In the rows, 128 means zero.
Known rows:
stedrom: [ 86 109 169 172 114 123 115 175  74 136 160 165  85  77 126 114 128 125
 135 147 135 130 142 129  92 102 169 128  70 126 117 101  85 115 151 174
 101  98  74 112 103 126 130 142 148 164 117 138]
tritri: [139 139 177 149 109 117  60 141  26 146 111 183 130 121 116 106 127 158
 147 140 154 127 141 121  94 120 154 113 120 154 114 113  92  71  89 182
 104 128  94 170  79  67 135 130 123 156 115  69]
vigril: [ 80 194 184 102 126 147 131 122  83 166 166 145  88  96 139 116 149 137
 145 165 140 132 110 102 108 105 130 119 129 130  95 129  66  97 100 173
 141  91  73 172 119 136 160 147 161 150 153 112]
stidrek: [ 99 195 154 104 134 128 113 124  68 174 146 134 114 116 136 130 134 142
 158 164 150 144 100  90  88  95 138 137 126 114  72 137  88  96 110 156
 121  88  71 176  98 127 168 147 147 123 140 119]
ruflezak: [136 145 130 141 135 129 131 108  51 201 169 119  92 114 110 166  86 134
 130 164 165 125 116 108 110 100 188 153 145 109 130 143  69 109 104 157
 113  92  91 142  96  82 149 144 108 114 120  98]
stusim: [123 188 109 122 146  95 121 149 116 150 136 136  80 131 121 165 147 180
 160 162 146 145 101 138  83 106 163 121 155 120 117 130  69  73 106 140
  92 109 104 141  79  93 103 145 130 137  90 124]
bigra: [123 187 107 123 146  96 123 149 120 150 137 137  78 130 122 165 149 180
 161 163 146 144 102 136  82 106 161 120 153 119 117 129  70  74 107 137
  91 109 103 141  79  94 101 147 129 140  90 129]
sodor: [133 134 169 146 125 137 153 110  69 194 171 130  61  96 117 157  97 127
 117 167 157 113 117 134 130 103 188 130 128 135 147 145  40 114  95 168
 136  86  92 140 128  88 133 139 137 134 143  79]
detri: [ 92 191 163 105 141 143 119 117  92 173 143 123 109 105 130 114 140 126
 148 170 149 159 101  92  97 100 138 127 127 114  69 131  87 102  95 162
 127 106  73 184 112 133 177 156 155 133 153 129]
drograk: [155 137 141 147 133 113 133 119  59 200 138 120  85 116 122 173  88 133
 132 170 163 126 102 128 107  89 191 142 113 125 119 159  59 108 100 148
 116  75  88 151 111  87 139 134 135 104 134  83]
tinum: [113 133 118 173 132 107 117 169  85 152 153 143  92 105 132 154 131 156
 157 163 145 133 122 122  75  86 147 131 106 101 100 126  89 102 131 133
 105  95  80 142  88 113 101 152 127 148 101 159]
fuzok: [118 157 111 157 140 100 124 163 103 148 146 140  83 116 130 158 139 170
 159 164 146 136 113 127  76  93 150 126 125 108 106 128  81  92 122 133
  99 104  91 141  83 103  98 149 127 148  95 148]
paflumo: [ 96 120 147 178 131 104 108 180  63 132 130 161  89 104 148 132 127 143
 146 137 147 119 143 107  96 100 150 121  67 126 124 116 111 110 140 160
  92 107  70 116  84 117 121 130 122 148 105 143]
tisum: [125 142 183 140 100 137  95 130  56 164 161 167 104  95 103 115 137 152
 143 167 137 135 127 144 100 114 150 109 141 142 107 117  54  73  84 172
 133 110  99 175 111  86 114 152 147 171 126  85]
brimem: [132 139 157 148 143 119 132 115  43 181 132 132  83 124 135 156  80 129
 119 138 173 105 129  99 134 113 199 136 110 142 162 140  79 115 106 179
 101 104  87 121  97  78 161 121 103 113 127  74]
pestul: [ 89 191 174 108 141 122 108 133  63 151 118 152 104 123 156 117 134 140
 148 137 154 127 119  80 106 112 144 124 103 141 106 127 104  98 112 182
 107 106  70 154  92 120 179 125 136 126 136 101]
lubrufle: [109 170 114 137 128 129  85 151  75 141 117 170  57 110  93 148 161 133
 135 145 186 116 165 122  95 106 147 117 103 135 132 125 103 108 116 196
 114  81  79 134  38 104 180  95 138 114 140  72]

Facts:
babruni runek:plusin gaskazal:c
bastel runek:fuzok gaskazal:d
bestu runek:skozir gaskazal:b
bigra runek:ruru gaskazal:a
biplis runek:dromu gaskazal:b
bogatra runek:laplugor gaskazal:b
bogin runek:zikli gaskazal:d
bradis runek:vubra gaskazal:a
bramin runek:nekan gaskazal:a
brikor runek:mavas gaskazal:c
brimem runek:gomo gaskazal:b
bromo runek:pluzil gaskazal:a
brosuzar runek:stuple gaskazal:a
brugum runek:fupu gaskazal:a
bugek runek:bramin gaskazal:a
bunek runek:skizol gaskazal:a
defi runek:drograk gaskazal:d
deskor runek:tesko gaskazal:c
detri runek:fleri gaskazal:e
dostukle runek:bogin gaskazal:f
driklem runek:trufligas gaskazal:f
drogradir runek:filum gaskazal:g
drograk runek:nedin gaskazal:a
dromu runek:grostidris gaskazal:a
filum runek:vurun gaskazal:a
flabun runek:plodrubo gaskazal:d
flamen runek:skiklepla gaskazal:b
flaser runek:driklem gaskazal:a
fleri runek:nurodri gaskazal:d
flestas runek:poplidrim gaskazal:b
fliguk runek:paflumo gaskazal:a
flistel runek:luskin gaskazal:a
floploplur runek:tinum gaskazal:c
flutrir runek:repubrol gaskazal:b
fubrel runek:gini gaskazal:b
fupu runek:luklum gaskazal:b
fuzok runek:kepim gaskazal:a
gabres runek:zivul gaskazal:a
geska runek:flaser gaskazal:a
gini runek:seflam gaskazal:c
goflel runek:gusal gaskazal:a
gomo runek:sodor gaskazal:a
grabruge runek:vigrar gaskazal:a
gredro runek:sesu gaskazal:c
grelam runek:bradis gaskazal:f
gristir runek:bunek gaskazal:a
gritrur runek:rosavur gaskazal:f
grivusto runek:rada gaskazal:a
grostidris runek:rulepo gaskazal:b
gusal runek:lokun gaskazal:f
kefan runek:ruflezak gaskazal:a
kepim runek:teras gaskazal:a
kledrir runek:trizek gaskazal:b
kleni gaskazal:a
kluflir runek:lafluk gaskazal:c
lafluk gaskazal:a
lagel gaskazal:c
laplugor runek:leduk gaskazal:c
larok gaskazal:g
leduk runek:susku gaskazal:b
lokun runek:gredro gaskazal:d
lubrufle runek:tamobri gaskazal:b
luklum runek:vodor gaskazal:a
luskin gaskazal:a
mavas runek:somik gaskazal:c
mizi runek:babruni gaskazal:d
mogan gaskazal:f
nafeplel gaskazal:f
nedin runek:kledrir gaskazal:b
nekan runek:detri gaskazal:e
nogis runek:deskor gaskazal:b
nurodri runek:vigril gaskazal:a
paflumo runek:rarom gaskazal:b
pegru runek:lubrufle gaskazal:g
pestak runek:bugek gaskazal:a
pestul runek:grabruge gaskazal:b
plamir runek:brimem gaskazal:f
plegum runek:fubrel gaskazal:e
plestubar runek:kluflir gaskazal:a
plige runek:pegru gaskazal:a
plodrubo runek:bogatra gaskazal:c
ploledrin runek:stedrom gaskazal:c
plupon runek:ploledrin gaskazal:d
plusin runek:dostukle gaskazal:a
pluzil gaskazal:a
poplidrim runek:pestak gaskazal:a
rada runek:gritrur gaskazal:b
rarom runek:plupon gaskazal:d
repubrol runek:plamir gaskazal:e
rosavur runek:mogan gaskazal:e
ruflezak runek:sugovur gaskazal:a
rulepo runek:bestu gaskazal:a
rupa runek:trelo gaskazal:b
ruru runek:gristir gaskazal:a
seflam runek:stusim gaskazal:f
sesu runek:grelam gaskazal:g
skiklepla runek:tritri gaskazal:b
skizol runek:tragrin gaskazal:b
skozir runek:drogradir gaskazal:b
skudal runek:mizi gaskazal:b
sodor runek:defi gaskazal:d
somik runek:suflostol gaskazal:b
stedrom runek:skudal gaskazal:c
stidrek runek:plestubar gaskazal:a
stufe runek:tefis gaskazal:a
stuple runek:nogis gaskazal:c
stusim runek:bigra gaskazal:a
suflostol runek:grivusto gaskazal:d
sugovur runek:flutrir gaskazal:a
susku runek:goflel gaskazal:c
tamobri runek:geska gaskazal:a
tefis runek:pestul gaskazal:b
tegrum runek:fliguk gaskazal:a
teras runek:floploplur gaskazal:b
tesko runek:plige gaskazal:a
tinum runek:tegrum gaskazal:a
tisum runek:rupa gaskazal:d
tragrin runek:bastel gaskazal:a
trelo runek:gabres gaskazal:a
tritri runek:flabun gaskazal:b
trizek runek:brikor gaskazal:f
troflek runek:tisum gaskazal:b
trufligas gaskazal:b
vigrar runek:flestas gaskazal:a
vigril runek:stidrek gaskazal:d
vodor gaskazal:b
vubra runek:brosuzar gaskazal:a
vurun runek:zuris gaskazal:b
zikli runek:biplis gaskazal:a
zivul runek:flamen gaskazal:a
zuris runek:flistel gaskazal:a

Rows:
No name comes twice in this set of rows, the named rows included.
[111 185 135 119 149  92 114 152 101 131 108 154  76 136 137 148 146 173
 150 136 151 127 119 122 104 124 168 108 127 148 145 120  86  76 108 170
  81 123  97 120  75  90 123 123 122 137  96 103] => fubrel
[118 150 112 161 137 101 122 165  99 149 146 139  84 115 131 156 136 165
 159 162 147 135 116 125  77  91 149 129 120 106 106 128  82  94 125 133
  99 101  89 142  85 107  98 149 128 149  97 153] => kepim
[132 137 180 147  93 142  80 132  47 162 159 176 109  95  93 110 141 154
 142 167 143 132 137 149  95 115 145 108 147 143 103 116  56  71  79 175
 139 112 100 186 101  77 113 150 145 179 129  79] => flabun
[146 144 131 150 103 130  64 136  45 168 142 164 115 109  84 133 140 151
 153 169 165 139 139 136  70  97 145 129 141 121  87 126  79  81  95 163
 125  95  93 187  66  78 139 138 136 142 126  83] => goflel
[120 175 122 123 143 117 121 136 130 155 134 128  77 116 103 149 150 159
 147 169 148 158 105 143  94 113 169 112 149 121 115 124  68  80  92 148
  99 123 105 147  95  94 117 152 139 142 107 126] => plegum
[119 168 108 146 142  98 125 160 111 147 141 137  80 123 128 162 143 174
 161 161 147 138 109 130  80  97 154 124 136 112 111 128  77  86 117 133
  96 107  95 139  82  99  97 148 127 147  92 145] => tragrin
[108 169 123 133 130 125  89 150  73 143 115 166  62 112 101 147 154 134
 136 143 180 119 157 121  97 107 152 118  99 136 133 125 101 105 117 192
 110  84  79 132  48 106 175  98 139 112 137  78] => trufligas
[147 137 167 148 140 104 127 131  54 175 103 142  77 124 143 157  93 132
 126 145 167 110 118 117 122 103 192 125  83 154 145 152  73 109 103 172
 103  89  83 131 107  86 151 110 133 107 136  65] => nedin
[116 164 117 144 122 131  77 151  69 142 116 175  64 111  89 142 160 134
 137 144 187 116 166 123  92 105 143 117 103 135 130 122 103 103 113 197
 116  86  82 142  36  97 177  97 136 121 141  70] => nogis
[152 139 173 144 134  93 115 151  67 162  75 152  75 122 152 152 112 139
 136 147 157 118 110 136 108  97 183 109  58 166 123 156  72  99 100 164
 102  76  80 144 111  99 142 104 164 101 144  61] => somik
[103 143 137 167 141  96 116 174  88 126 122 159  81 119 152 139 137 161
 150 135 151 119 136 111  95 106 151 115  90 132 133 117 103 100 129 159
  88 117  81 119  80 106 112 129 119 154  99 138] => teras
[101 159 139 151 133 116 139 161 122 140 164 150  56 100 131 146 155 168
 148 162 137 126 121 143  99 105 145 107 133 125 133 119  58  90 111 152
 118 111  95 134 103 107  87 150 140 175 107 139] => bastel
[ 88 187 186 110 133 133 123 134  87 147 142 154  96 107 143 102 140 133
 140 147 146 132 117  98 102 112 156 127 112 143 105 120  71 103 121 192
 119 107  78 152 106 124 179 137 156 154 151  99] => kluflir
[138 133 138 149 139 140 141 100  74 203 164 105  84 103  97 158  85 117
 115 173 169 137 117 117 125 102 199 143 140 111 135 139  63 120  91 159
 118 108  95 141 113  80 153 152 112 122 132 101] => repubrol
[148 135 183 148 127 108 136 143  88 163 109 149  67 105 139 138 112 129
 124 155 152 123 109 147 109  99 199 123  77 165 130 148  41 109 108 176
 115  81  89 138 126  96 145 121 171 132 156  62] => brikor

The same elements again, as new rows of numbers:
Known rows:
dostukle: [195 113 118 158 111 113 137 173 128  64 107 120 176 125 132 164  89 134
 124 112 129 150 117 137  68  60 130 131 118 147 120 169  99 152  96 135
  72 106 118 106  96]
bigra: [126  81  82  89 169 129 112  75 102 154 124 123 103 110 127  81 109 124
 105 134  89 130 130 124 146 172  75 128 166 113 120 141 125  87 137 103
 166 131 100 173 145]
plegum: [137 118 102 133 125 126 132 138 117 112 110 129 142 112 112 118 119 110
 133 124  91 141 121 109 118 122 124 143 140 138 117 130 117 137 119 124
 129 107 129 120 143]
plige: [109  71 131 141 171 136 114 140 137 129 105 130  96 155  82 151 164 114
 144 127  83  96 155 105 135 147 123  99 126  61 205  98 125  92 140  94
 144 118 129 108 151]
kledrir: [110 146 143  99  98  95  91 111 168 140 174 159 148 140 102 183 133  96
 140 131 203  99 149 115 125 142 130 119 176 166 123 126 106 153 123 168
 129 141 175 144 144]
bromo: [123 117 127 132 138 137 149 112 119 161 123 108 107 143 134 109 138 117
  98 127 105 134 146 134 130 156 127 100 117  95 126 113 112 127 127 114
 154 120 134 134 141]
rarom: [163 152 120 157 138 149 141 194 137 110 133  76 187 122 112 145 123 164
 135 140 167  89  61 134  96  63 181 142 136 139 126 163 178 136  97 203
 107 167 159 131 112]
babruni: [190 141  98 183 110 122 151 173 143  60 123 106 178 140 140 164 105 145
 134 136 138 103 101 156 101  76 133 103 115 119 110 153 123 148 110 153
 120 122 117 106  89]
gabres: [ 99 148 104 134 134 149 147 102 119 151 139 131  91 134 129 127 129 151
  70 125 108 178 109 120 150 162 133 121  87 107  82 125 125 154 162 110
 132 106 119 155 125]
brikor: [126 145 109 132  89  74 126 113 154  97 157 162 179 135  96 163 116  78
 151 153 145  84 123 104 137 119 136 115 176 173 112 115 108 169 116 167
 189 115 149 137 145]
bestu: [168 101 138  97 129 116  92  87 134  83 136 158 130 135 184 178 100 167
 128  90 177 144 166 161 102 110  85 132 139 149 155 145  84 117 138  98
  62 130  99 129  70]
mogan: [114 133 233 138  76  75 174 132  93 191  87 117 148  93 190  27 150  76
 124 161  99 120 135 161  90  43 154 136 148 181 120  98 107 137  53 145
 154 108 138  59 102]
sodor: [118 139 144 100 112  92 117 104 155 109 163 144 188 139 109 179 114 113
 149 125 164 108 125  98 118 100 183 149 190 191 157 121 121 174 105 177
 151 140 179 145 144]
defi: [117 140 144 100 111  91 114 107 153 108 165 145 189 139 107 178 115 109
 150 125 165 104 127  96 119 103 181 148 193 193 155 118 121 174 105 178
 154 142 181 147 145]
deskor: [116  91 136 160 139  97 109 157 140  64 101 163 148 131  85 155 157 111
 196 155  87  62 115 103 141  88 134 129 146 118 200  97 147  95 131 112
 145 116 110  76 121]
kefan: [127 114 107 134 143 142 136 119 128 144 132 114 106 145 118 126 128 122
 107 122 111 139 140 124 136 164 123 102 121  93 123 121 114 130 139 118
 148 120 129 148 145]
fupu: [124 142 145 115 121 126 104 133 140 129 143 141 123 122 136 145 136 141
 143 128 173 113 129 138 127 125 118 139 130 148 134 140 137 117 134 138
  91 146 133 124 112]

Rows:
No name comes twice in this set of rows, the named rows included.
[181 141 133 156 135 143 143 173 142  81 133  86 187 142 142 174 105 174
 131 117 165 113  92 146  85  56 179 137 125 140 149 160 147 149 100 176
  88 150 148 122  91] => mizi
[175 151 127 160 124 149 121 192 153 119 137  95 148 140 131 172 130 159
 124 129 201  94 101 164  92  99 127 106 111 103 112 172 145 131 115 170
  61 155 146 115  93] => skudal
[121 147 137 117 130 126 125 118 125  97 139 132 160 116 138 153 112 165
 141 122 141 138  93 116 125  84 172 177 136 178 148 130 154 148 123 147
 113 143 131 133 113] => tisum
[113 104 156 121 146 122  79 157 147 113 122 156 121 132 104 162 161 130
 176 129 155  80 141 122 126 117 118 136 141 115 204 124 143  87 138 122
  91 146 132  97 121] => lubrufle
[ 91 140 135 152 114 108 127 158 117  95 111 173 132 102  89 143 142 136
 124 143  87 160  66  87 123  76 160 178 100 162 116 129 147 154 134 118
  88  94 121  94 110] => gusal
[123 133 128 115  84  72 120 137 146 106 142 158 181 120  78 155 107  68
 141 133 138 127 123  81 105 105 145 138 173 189 107 131 100 181  96 166
 146 106 168 135 162] => trizek
[181 109 100 161 145 151 151 147 136 118 123  86 130 167 141 159 111 146
  85 112 129 139 140 155 101 136 118  74  98  65 118 145  98 142 121 124
 115 119 126 134 113] => plusin
[126 132 125 121  95  81 119 141 136  97 133 154 175 116  87 147 107  79
 145 133 128 134 120  87 102 102 144 145 166 181 115 133 107 170  99 156
 139 107 151 129 154] => plamir
[135 134 118 130 135 158 152 131 124 137 125 105 102 142 129 101 118 118
 129 108 108 155 162 124 143 175 129 107  91  93 125 118 131 128 142 109
 155 129 123 143 164] => plestubar
[137  95  70 122 168 149 120 127 109 172 123  90 110 109 107  76 125 128
  97 153 105 112  96 127 135 165  89 117 156  88  96 161 149  90 123 143
 161 144 118 174 148] => kepim
[116  77 138 123 156 142  87 170 133 131  93 144 117 126  87 159 169 105
 167 118 112 117 144 113 130 135 114 141 137 102 186 111 111  89 126 114
  73 124 157  89 139] => pegru

Now the same elements, written a new way:
Known rows:
trufligas: [106 132 108 112 143 141 130 151 129 169 128 118 141 134 105 132 131 153
 131 145 123 125 154 125 127 125 126 136 154 115 112 133 140 155 101 123
  99 133 151 143 131]
bunek: [127 103 110  67 115 131 142  85 128 149 119 105 120 138 202 132 118 147
 146 180 129 132 146  99 127 119 121  75 126 138 131 119 142 112 113 139
 148  41 109  94 122]
paflumo: [103 102 136 143 153  93 132 141 122 174 157 119 141 143 184 137 150 127
 127 118 113 114 154 124 176 137 114 124 138 137  78 124 126 101 136 120
 177 152 126 130  56]
rarom: [127  99 147 157 123  93 134 118 147 119 156 147 131 137 189 133 173 108
 113 143 125 102 137 157 176 133 114 157 119 151 133 113 118  99 155 152
 215 179 118 120  84]
plupon: [126 100 149 161 126  93 132 119 146 120 156 147 130 136 181 132 176 110
 112 141 124 101 135 158 175 130 115 166 122 151 131 113 117  99 156 150
 211 184 115 123  86]
plige: [105 144  94 103 124 146 132 139 151 144 135 137 124 130  88 125 154 151
 127 170 127 117 174 152 137 115 129 152 145 116 143 126 134 172  95 137
  88 149 150 145 148]
lafluk: [151 136 141  92 127 138 127 104 122 110 137 124 125 121 106 123 139 109
 123 127 123 150 118 134 134 135 132 132 130 118  70 126 128 141 120 130
 139 143 128 122 135]
kluflir: [156 130 139 134 120 143 122 115 124 109 138 118 138 122 142 139 156 121
 112 117 129 147  92 113 111 131 134 123 135 138  64 126 133 138 117 130
 155 178 149 132 143]
sodor: [130 116 145 147 112 145 116 124 130 189 109 163 139 117 100 136 125 126
 131 133 132 113 101 213 105 145 146 142  67 141 196 129 109 108 123 139
 121 186 137 114 157]
bastel: [141  86 122  98 105 123 144  91 141 123 129 127 129 139 224 140 144 132
 131 192 134 118 137 124 134 127 117  97 122 151 153 114 136 104 128 156
 190  92 112  95 122]
rosavur: [128 136 143 109 139 126 134 151 113 106 115 107 128 122  88 133 152  43
 121 134 142 133 129 108 105 106 127 119  90 142 223 147 145 123 137 158
 197  86 157 152 124]
bigra: [129 108 109  68 113 136 142  85 128 145 111 104 120 135 188 130 111 152
 147 177 131 134 142  95 117 117 123  78 129 135 135 120 146 118 111 139
 137  29 110  94 137]
kledrir: [114 125 143 142 157 146 118 157 105 216 110 129 144 127  66 136  95 107
 143 122 130 132 126 143 127 144 148 118  84 129 159 151 139 121 125 123
 143 132 154 138 121]
bugek: [170 139 152  74 125 152 126  94 116  98 145 121 128 116 107 122 152  96
 117 121 118 166 106 139 130 146 137 132 135 112  21 124 127 150 110 130
 147 157 131 119 141]
laplugor: [131 132  95 195 110 105 119 174 131  52 144 145 114 130 154 141 114 142
 122  94 148 132 119  96 109 125 127  82 136 131 145 137 119 120 147 101
  86 167 143 139 116]
grivusto: [132 137 144 130 154 145 125 134 123 142 115 127 120 130  43 128 106  61
 135 152 142 141 137 108 154 125 149 128  86 136 185 150 157 133 147 151
 207 101 143 142 121]
fleri: [182 122 153  98 111 152 130  93 128  70 140 138 134 117 121 128 158  91
 108 140 127 156  91 147 120 150 133 149 132 123  60 120 124 146 121 147
 168 176 136 114 158]

Rows:
No name comes twice in this set of rows, the named rows included.
[130 131 161 179 128 110 132 111 152 102 124 136 132 133 155 115 142 124
 117  96 120  98 109 126 156 116 119 202 136 152 159 110 116 117 165 150
 164 130  88 140 133] => dostukle
[123 133  96 167 132 100 123 184 114  72 142 139 118 132 129 134  83 139
 133  87 136 141 140 104 121 144 123  74 148 104 120 143 118 121 144  86
  59 129 132 133  98] => bogatra
[113 106 135 127 137  95 133 113 135 153 158 127 124 138 182 131 161 115
 127 134 118 114 157 141 183 131 118 124 120 143 101 118 124 101 137 134
 190 144 114 120  69] => fliguk
[125 134  93 192 111 108 118 174 134  60 144 145 116 129 150 140 124 145
 121 103 145 128 127 103 109 123 126  86 138 129 146 135 121 128 140 104
  88 175 146 142 121] => susku
[181 121 154 102 112 149 130  96 129  73 138 140 132 118 121 127 158  96
 108 141 127 153  96 147 119 148 133 149 131 124  74 121 124 144 123 148
 167 174 134 114 157] => vigril
[128 126 127 154 121 128 123 132 129 128 128 122 132 127 149 138 142 139
 122 124 135 127 107 110 115 120 130 121 127 143 125 127 134 125 128 128
 144 163 142 133 135] => lagel
[136 135  91 154 105 141 133 152 165  70 135 160 127 139 145 129 145 134
 122 137 138 116 162 139 130 128 130 136 133 134 184 124 115 161 120 136
  85 143 134 149 153] => grelam
[114 105 133 121 133  97 135 110 135 152 155 127 125 138 185 131 159 118
 129 140 119 117 158 138 178 129 117 118 120 144 103 119 126 102 134 133
 186 133 115 118  70] => tegrum
[126 128 138 142 168 145 127 160 109 161 115 114 137 136  54 136  95  77
 138 142 138 142 136  90 143 135 142 119 106 128 163 155 162 134 142 139
 190  94 156 149 110] => rada
[133 129  96 160 106 123 127 158 151  49 143 166 116 131 120 132 132 133
 117 147 144 120 147 144 122 131 124 127 135 119 178 130 118 142 137 130
  94 168 137 133 140] => lokun
[111  95 119 115 141 107 139 128 119 177 142 108 140 145 209 141 136 142
 138 143 119 123 156 107 153 137 115  89 137 137  87 125 137 103 120 123
 164  99 126 115  73] => teras
[119  94 108  82 132 128 142 112 115 174 120  93 138 142 215 140 114 157
 147 166 124 132 148  83 123 130 116  69 143 133 104 126 146 111 110 126
 140  44 122 104 105] => skizol

